Each row has a class, written after it.
[ 104  -52  101 -458  -73  -55 -189 -158 -213 -307  131 -174 -234 -607
  343   47 -283 -341 -424 -213 -209   23  137 -110 -178 -271  167  201
 -156  -82  -97   67 -163  481  -23] | Q
[-131 -291  177  -97  150   56  -33 -469  -48 -226  149  -51 -282  214
   37  -58   -6  155    8 -360  152  330 -160    4 -247 -108  112   70
 -236  102  149 -137  154  -37  126] | E
[ -82  302 -171   14  289  -33  175  268 -162  423  516 -310 -424  345
  113 -537 -485  108  791   92  136  272 -251   58  -97  255  252  184
  157  148  143 -313  576   76 -167] | F
[ -52  -16   35 -138   21  -27  -65   29  -71  -79  -36   51 -254   86
  135 -480   12   17   98 -129  119  367   64 -174 -175  -78  118  185
  161  509  -64  133 -226  101   30] | X
[ -56 -174 -141   88  331  150   28   32  -12  403   28  -24 -303  231
  -70 -152   40 -120 -151 -386 -107 -169 -134  -58  -23    5    2   60
  -79  -78  103   90 -206  247  263] | F
[  43 -106  -98 -397  -99 -584 -131 -223   91 -383    8  -55   77 -525
  128  129  -32  -69  204   99 -169 -214  151  -55  167  -65    7  114
  240  -19 -171   66   67    1  -66] | L
[-301 -222  210  452  -59  418   87   61 -110  156  177   79 -121  450
 -169  220   76   93  501 -107  -75   42 -514   77  118 -110 -158 -236
  250 -147  134 -343  -66  -32 -189] | Y
[ 196  -90  -53 -109  178  -91 -105  348   22  397  -89 -217   46 -117
   66 -348  -63   11 -230 -141  -37   26  150  -39   89   68   11   19
  115   84   27  293 -118   33  115] | D
[ -71  -38  183 -231   54  -14 -281  195   13 -110   19    6 -278   79
   56 -129    7    8 -133 -189  -17   31  -62  -97  -76  -62   58  136
   19  172  -46  -29 -127  216   52] | E
[ 191  131  -64   -5   50 -428 -160  121  -69 -196  158   -6  258  257
  -50 -263  180  406  256  118 -106  192  137  -70  109  142   74   66
  430  -53  145   70  -81 -128  367] | J
[  52   61  -42 -149   57 -276   79  131   32 -212   46   28  -87  159
  193 -152    3   29  285 -110 -212  194  222  -29 -157  131  134   53
  234  134  182    2  -59   89  286] | R
[-163   64  135 -361  175   46 -103 -136   21   29  -75  -71   25  109
    5 -394 -153   28   -3 -158  127   66  153   81  -44  -42   39   53
 -182   80   75  159  -55  -90  -90] | L
[ -59 -123  -22 -315  211   84 -231 -150 -207   93   11 -323  -71  220
   14 -594   68  -15  135 -202  250  386  154 -153   96  -44   10  246
  -99  247   89  114    0  -22  132] | F
[-114  194   61   59  -62 -118   90  437 -295  360  110  110  -65   85
 -104 -344 -101   62 -281 -159  -66   77  -97  -39 -296  100  117  233
   97  123   54  -72  -85  201 -154] | Q
[ -24 -240  -66  -75  -42  138 -128 -398  134 -110  -91  -96 -236 -181
 -201  399 -130   35 -279  -47 -104 -242 -108   71 -124 -187   33  -15
  -28 -159  -35 -142 -288  109   10] | P
[ 396  -92  -95  193  142  137 -125 -115  147 -182  -40  186 -159  366
   62   72  352   39   52  -52 -186  227 -116 -187 -110   75   89  380
   72  -36  150 -222  -86  135  499] | Q
[-237 -108  198 -476 -124   57  -64 -272 -152 -327   11 -180 -142 -519
  187 -316 -213 -181 -152 -229    3  286   93 -327 -340  -64   45  253
 -128  285 -227 -215   81  -52 -176] | P
[ 126 -121  -73   88 -241   75  145  266  -48  235  -85  -34   68   37
  -26   68  249    2   47  143   18  175  109  -12   80  123  -39 -114
  125  266   -1   74  -87   94   49] | Y
[-219  171  160  164   66  468  175  209  -50 -357   75   -9  120  550
 -164  -52  -16  337  447  -24  299   85  -16   35  -55 -279 -200 -418
 -124  207 -109 -217 -116 -242  -99] | R
[ -13 -154   -6    4  155 -329    8 -196  -48 -146  -75    0 -136  418
  142 -195 -129  -15  231 -240   27   45  289  316 -126 -291  -91 -147
  165  -96  221  206 -344  -10  160] | X
[ -44   -7  359  465 -248  -71  222   90  -39   49 -139   -6 -192  123
   75  241  174 -243  -32   69    3 -192 -159  150  178   -5  -70   60
  141 -118 -140 -115 -112  161   53] | Y
[ 308  -25 -299  305  -23 -212   69    1 -247   12  175 -132  419   46
  154  -91 -113   63  339  -21 -129  164  262   97  165 -262 -128 -131
  436 -427  213  -73 -199   80  140] | R
[ -38 -320  -35 -178 -109  135   58  -68  -39  -84 -163 -199  125 -201
  -57  -75  -27 -171   60  -89   86  -86   63   65  -19 -107 -160 -150
  -47   89  -97  -49  109 -196 -206] | E
[-335 -333 -164  220  118 -430  140  187 -316  454  241 -307 -250   78
  -31 -745 -223  -14  343 -409  233   88 -101  127   63  -84 -156 -100
   51  449  -26  -50  -28   94 -250] | J
[ -35  187  -39 -266 -265 -113  -31   89   29 -125  171   54 -132 -332
  274   78 -239   23 -291   58 -227  443  154 -154 -200   42  181  -64
  103  197  113  -15   57  226 -265] | D
[  76  344   43 -342   80  -46 -211  116  -35 -222  302 -135  314 -126
  214 -243  134  182  -91    9   37  530  291 -245   45   39   69 -124
 -100  112  108  113  259  -81  -18] | J
[ 147  -45 -200  406  114  454 -210   87  106   64  -91  418  -94  307
 -473  317   24 -158 -552 -200 -159 -254 -300  166 -376 -235 -227 -110
 -379 -453   62   -4 -468  -82 -150] | K
[ 285   82 -158 -343   91 -364 -273  297   29 -168    6  -40   42  -85
  -70 -436  -47  -58 -400 -121  -98  261  273 -256  -68   88   23  172
   -4  230  -62  287 -296  -88   65] | D
[ 329  -99  304  210 -146  575 -149   76  111 -354 -280  -12  361 -114
 -246  416  523   -6   26  162   -1 -245 -231 -190  190  -95 -102   79
  136 -238 -321 -177   57 -151  189] | D
[ 318  -78  -43  468  163 -711   94  617 -421  258  262  -36  -19   70
   41 -150  154 -305  253 -147  -69 -264 -299  131   95    4 -126  266
  261 -198 -207  -20  255   87   17] | F
[  95  222 -137 -240 -177 -530 -100  179  111  155  180  -10 -128 -170
  220  176 -239  106 -306  208   37  -80  390  128  525 -112 -187 -232
 -284   63  -34   93 -163   79 -135] | U
[   4 -174 -127 -526  186 -433 -331  105  -59  172  186 -366  -27 -279
   59 -405   35  140 -108   34  143  148  142 -238  362   29  136  178
   11  344 -215  250  331  -14 -105] | K
[-161  -50 -196  -50  -96  -30 -207  -25  -45  162   43  -70  -92  140
 -142 -326  -80  184 -125  -37   17  263  110  -30  -23   10  132  104
  203  190  243   24 -181  241   58] | X
[ -67 -373  -62  -30  -64  -30 -236   46  -71  102 -140 -188  -87 -424
 -194 -134  -11   -8 -107   14  -93 -129 -148  -83   40  -44  -81  250
  250  158 -291 -122 -157   78  -26] | D
[ -75 -265   45   94   80  139   22  -31  -79  193  -64  -10 -256  -40
   92 -375  -89 -359  -31 -239 -101  176 -133   30  -40  109   20   44
    3  164  -74   32 -267  162   76] | P
[ 250  -37  167   84 -201  358  -16  623 -421   77  -78  113  457 -409
  -57   42  141 -387 -619 -142 -425 -197 -170  -39  -96 -221   92  137
   67 -224 -154  142 -197  294 -236] | R
[ 101  281   20  127   32   15  111  326  -35  333  110    4  -37  425
   39 -315    8  285   -2   95   67  182  171    9   69 -115   60   37
  115  -20   56  165 -200   19  206] | R
[  17  305  -99 -686  -23 -121  -17  262 -223 -250  385 -138  -60  -82
  413 -630 -400  403  395  121   93  402  437 -208 -206   95   63 -120
   73  438  -17 -198  352    0  -68] | D
[-213   46 -157  287  140 -152   32 -251  -77  340  154  181 -359  359
 -455  205   33  219 -292 -163  237 -381  -57  157 -129 -478 -328  -51
 -117 -302 -201 -227 -403   13 -110] | X
[ 114 -122  -91   99   21 -390   31 -286  -53  -16   40  232 -249  370
  193 -601  129  -46  527  -73   10  455   56    1  -72   15   79  328
  303  207   74  -89  -53    2  119] | U
[ 281 -277  -10 -123  -24   87 -208 -148   58 -111 -114 -233 -214  -11
  -46   38  221  -89 -260 -197   56  221   38 -145  -34   -2   92  221
   66  202   -7 -152 -158  195  207] | E
[ 232 -272  109   71 -307 -100 -160   86 -221  -43 -229 -134  111  -54
   -5   50  437 -175 -172  -58  127 -150   71   87  159 -213 -138   28
  255   17  -86  116 -106  147  -38] | L
[ -14 -325   52 -243  224 -283 -175 -183  -81 -187   24 -268 -324  -85
  100  -45  -33 -116    0 -180   42    1  -90   65  -66 -100   77  126
  144  176 -147  -87   74  137  -41] | E
[ -66 -189  -74  -68  173   96   34  192 -302  200  159  160 -628  118
  -33 -299 -114  -86   96 -294  -80 -220 -304  114 -623   92    8  211
  -38  163 -108 -403  164  212   45] | R
[ -77 -356 -148 -458  190 -322 -320 -513   72 -316   73  133 -380 -282
 -144  596  -13   81  -33 -153   40 -335 -186   21 -175 -227  -24  -65
 -174   79 -169  -78   81   38 -191] | U
[-113 -261    8    9  464  -99   26   25 -199  126   -7 -207  -85   71
  164 -745  165 -206  428 -218   62  -41  -42 -107    4   37 -124  207
  182  133 -227   20  190 -165  205] | U
[ -70  162  191 -110 -139  279   42  320 -258  -47   54  -28   16  211
   77 -411   39  171 -110 -230   97  216  172 -258 -240    4 -106   13
  -23  169   89 -138 -111  -36  143] | Q
[-159  112 -316  394 -104 -397  537  206 -313  247  410 -227   60   36
  157 -832 -199  108  452  289   90  173  170  141   26 -110  -73   66
  118   90 -179 -150  353    4  -93] | Q
[-225  -91  337 -376   35 -357   53   95 -370 -135   89 -225   15 -596
  451 -616  -79 -311 -247 -246 -115  115   97  -82   -7 -114  155  236
   51  281 -201  254  221   57 -205] | X
[  14  125   91 -157  -61   13  -13    6 -331  -94  146  -50  360 -414
   61 -495   43  -39  112  -50    4   11  204   -5  196 -280 -119  -37
   97  -73 -266 -109 -140  120 -246] | D
[-272  101 -305 -419 -209 -301 -234 -455 -209  102  382  191 -350    4
  123  112 -566  360  238  -54  327  115  162  242 -143 -164    6 -334
  -69  103  281 -271   75  523 -431] | L
[ 254 -138   26  250   34  -39  124  218  -40  291 -117 -121 -156  -82
  121   83  172 -199   -3  -11   -4 -159 -134  -19  -25  -82  -34  256
  170   15 -215   46    7  102   73] | L
[ 225  108 -334  -34  -46 -215 -138   38   -7  -99   88  128   92   22
 -140  235 -169  330   57   80  -72  -33  150  -76 -122 -143   55  -13
  210 -133   70   11 -343  140   35] | K
[ -52  -68   28 -352  183 -346 -109 -172   32 -283  -56   20 -320  351
  110 -353  -83  183  -70 -159  -12  205  144   26 -225  -32  256  226
  -76  294  229  327 -149  -31  271] | R
[-155 -134 -271  194  -10 -247  333 -432 -199   70   59  -20 -483  321
  157 -300 -271  -32  604 -259  318   75   79  350 -570 -154   77  -42
  121  164  192 -305  192  411 -117] | F
[ -17  -10  193  363   92  123  146  434    5  313 -200   38  188  -12
   -5  -56   70 -294 -193  -54   45 -174 -165   58  106 -140 -135  -51
  -21  -83 -304  219   22 -101 -164] | R
[-217 -282 -284 -255  134 -332 -212 -341 -325  225  323   20 -195 -484
 -107  276 -110  118 -242 -344   50  -67 -108  -82 -188 -170  -87  -31
  -41   -3   16  -83   55  195 -169] | X
[-167    1  183   66  210  -71  282   41 -253   58 -104  -11  129 -253
  363 -668  -86 -251  557  -99   41  114   31   15 -166  104   19   74
  282  207 -278   50   14   29   48] | P
[ -66 -244   62  -33 -172 -213  132   46 -105  126   60 -233 -127   92
   50  -39   29  209  496  220    5  -66   84  197  206  -73  -95  -32
  299   64  -89 -153  146 -169   62] | U
[ -65  -95 -107 -310   -1   60  -78  -87 -161 -117   25 -145  240 -397
  -16   98  -46  -97   92    8  122  120  271    2 -173 -202 -181 -174
 -176   -4 -230  -11  146 -127 -286] | K
[-229 -200   73 -320  -32  -22 -191    1 -237  165  212 -159 -322 -278
  219 -526 -379  -74 -183 -360   11  404   38  114 -114   78  -90 -134
  -68  329  175 -114   -9  -54 -224] | X
[  16 -197 -234 -306  -15 -270 -169   21 -114   21  127 -215  -72 -126
  145 -616   10  -99  125 -152   50  257  272  -72   37  -40  -75  -67
  101  333  -35   29   54   92 -103] | J
[ -64  -91  270  123   21  203  -83  -91  147 -139 -321   43  106    1
 -238  -28  246 -168  -45   -3  203  -67 -179  -61  -24 -134    7   46
   30   65 -375  181 -144 -122  -76] | P
[-155  116   30 -103 -146  -44 -104  156  109  111   22   37 -114  225
 -304  154 -123  367 -141  -76   49  -21   69  -56  -94   12  -31  -66
   17  -10  255  129 -259 -202  132] | X
[ 125  114  145 -114  -91    6  -30  258  -35 -183 -121   26   33  199
   -2  -29  249  150 -222   48 -110  -20  100 -277  -76  -66  107  281
  157  122  -60   17 -118  -26  152] | U
[ 281  -57 -151  115   49 -158 -109  -76 -175  -24 -109  171  345  -37
  -76 -131  311 -129   81   46  -14 -117  134  194 -116 -189 -110  -24
  244 -297 -120   89 -144   77   21] | P
[  83  -15   88   19   85  -14 -113  236  108  400  -67   -9 -125   10
  163 -284  158  131 -260  -94 -141  133  -60 -170  118  291  192  187
  203   58  208  286   -6  -24  286] | K
[ -31  -17 -283 -482   92 -209 -190  -38  -37  212  111  -34 -292    8
  216 -757 -297  120 -180 -111  -73  417  241  -90 -195  129  153  138
  120  322  229  116   -7    9   -9] | R
[ -48 -103  -70 -289   93 -125 -187 -288   -7 -221   44 -257 -203   96
   58  -86   23  116  226    2  275   24  112 -155  147  -56  -29   56
  -38  278 -163 -244  194  102   56] | J
[-146  -35  101  -65    8 -110  100 -450  -35 -156 -118  -11  -41   90
  -19 -275   95  111  326   78  250  -69  101  187   74 -308  -60  -84
  208    8 -234   95 -142 -138  -82] | F
[-109 -346 -204 -491  -85 -791  248 -198 -323 -131  178 -311  -41 -899
  529 -429 -359  -77   95   44 -165   65  275  179 -158   23  172   34
  168  373 -136  118  440  145 -183] | Q
[-175  -66  382 -456 -288  271   32 -108   27   49 -439   68  -37  -88
 -118 -195  296  -68 -202  -61  166   28  148  -53 -273   12   50  197
  -23  298 -227    2  110 -162 -162] | F
[ 180   42  123 -138 -166 -273   94  -14  -54 -469  -13   63  331 -335
   59   47  332  -23  -83   59 -283 -150  142 -131  250  -30  -81  122
   -6   -6 -227 -139  -72 -159   86] | J
[  58  108 -125  398  126 -273  126  227 -150  183  102   44  265  -38
   66 -324  -66  -85  115  -22  -97  -81  -12  129  350  -51 -127  -93
  185 -203   -5  171 -264   -3   68] | R
[ 223  -26   70   58 -133 -298  122  121  224 -218 -327  128  448 -371
   75  409  102  -70   22  278 -320 -170   16  -50  298  286   51   55
  346 -137  -91  239 -117 -209  290] | E
[ 443   40 -531 -199 -219   76  -62 -193  -59 -211  275  140  261   16
 -169  329  -99  320  522   32  130  240  166 -230 -284  -84   34 -216
  169 -160  204 -164  161   52   33] | F
[ -75 -146 -169  -15  101 -353  -57 -373  199 -117   74  -23 -486  276
   35  217 -313   58   49 -116   66   12    6  206  146  -34  -99 -199
 -135   52  195  -77 -258   33   50] | Q
[ 278   10 -308  173  404 -154 -310 -169  -11   35  139  168 -268  491
  -20  -19  -59 -136  -83 -302   93   87   -5  130 -291  -77  -50  -29
  -26 -306  221  -56 -161  358  187] | Q
[-181  161 -251 -741  273   12 -200  -53  102   58   27    7 -268  176
  143 -349 -511  124 -180 -129  -19  329  366    1 -233  144  328  -51
 -313  507  331  171 -169  347 -115] | U
[ 180 -135  -51    1 -168 -329  191  -90 -112 -256 -273   13   84 -172
  168  176  128 -118  -77   29 -117 -125  231   99 -191  -16  -26  157
  106   56   -9  -42  -75   92  163] | Q
[ -72 -110   75  -70 -253   25  -97 -229  110 -333   29   -3  -85  -13
 -260  292  -17 -124 -123 -135  -19   94  -76   -9  163 -114   43 -105
 -227  -10   58    7 -210  -62 -256] | K
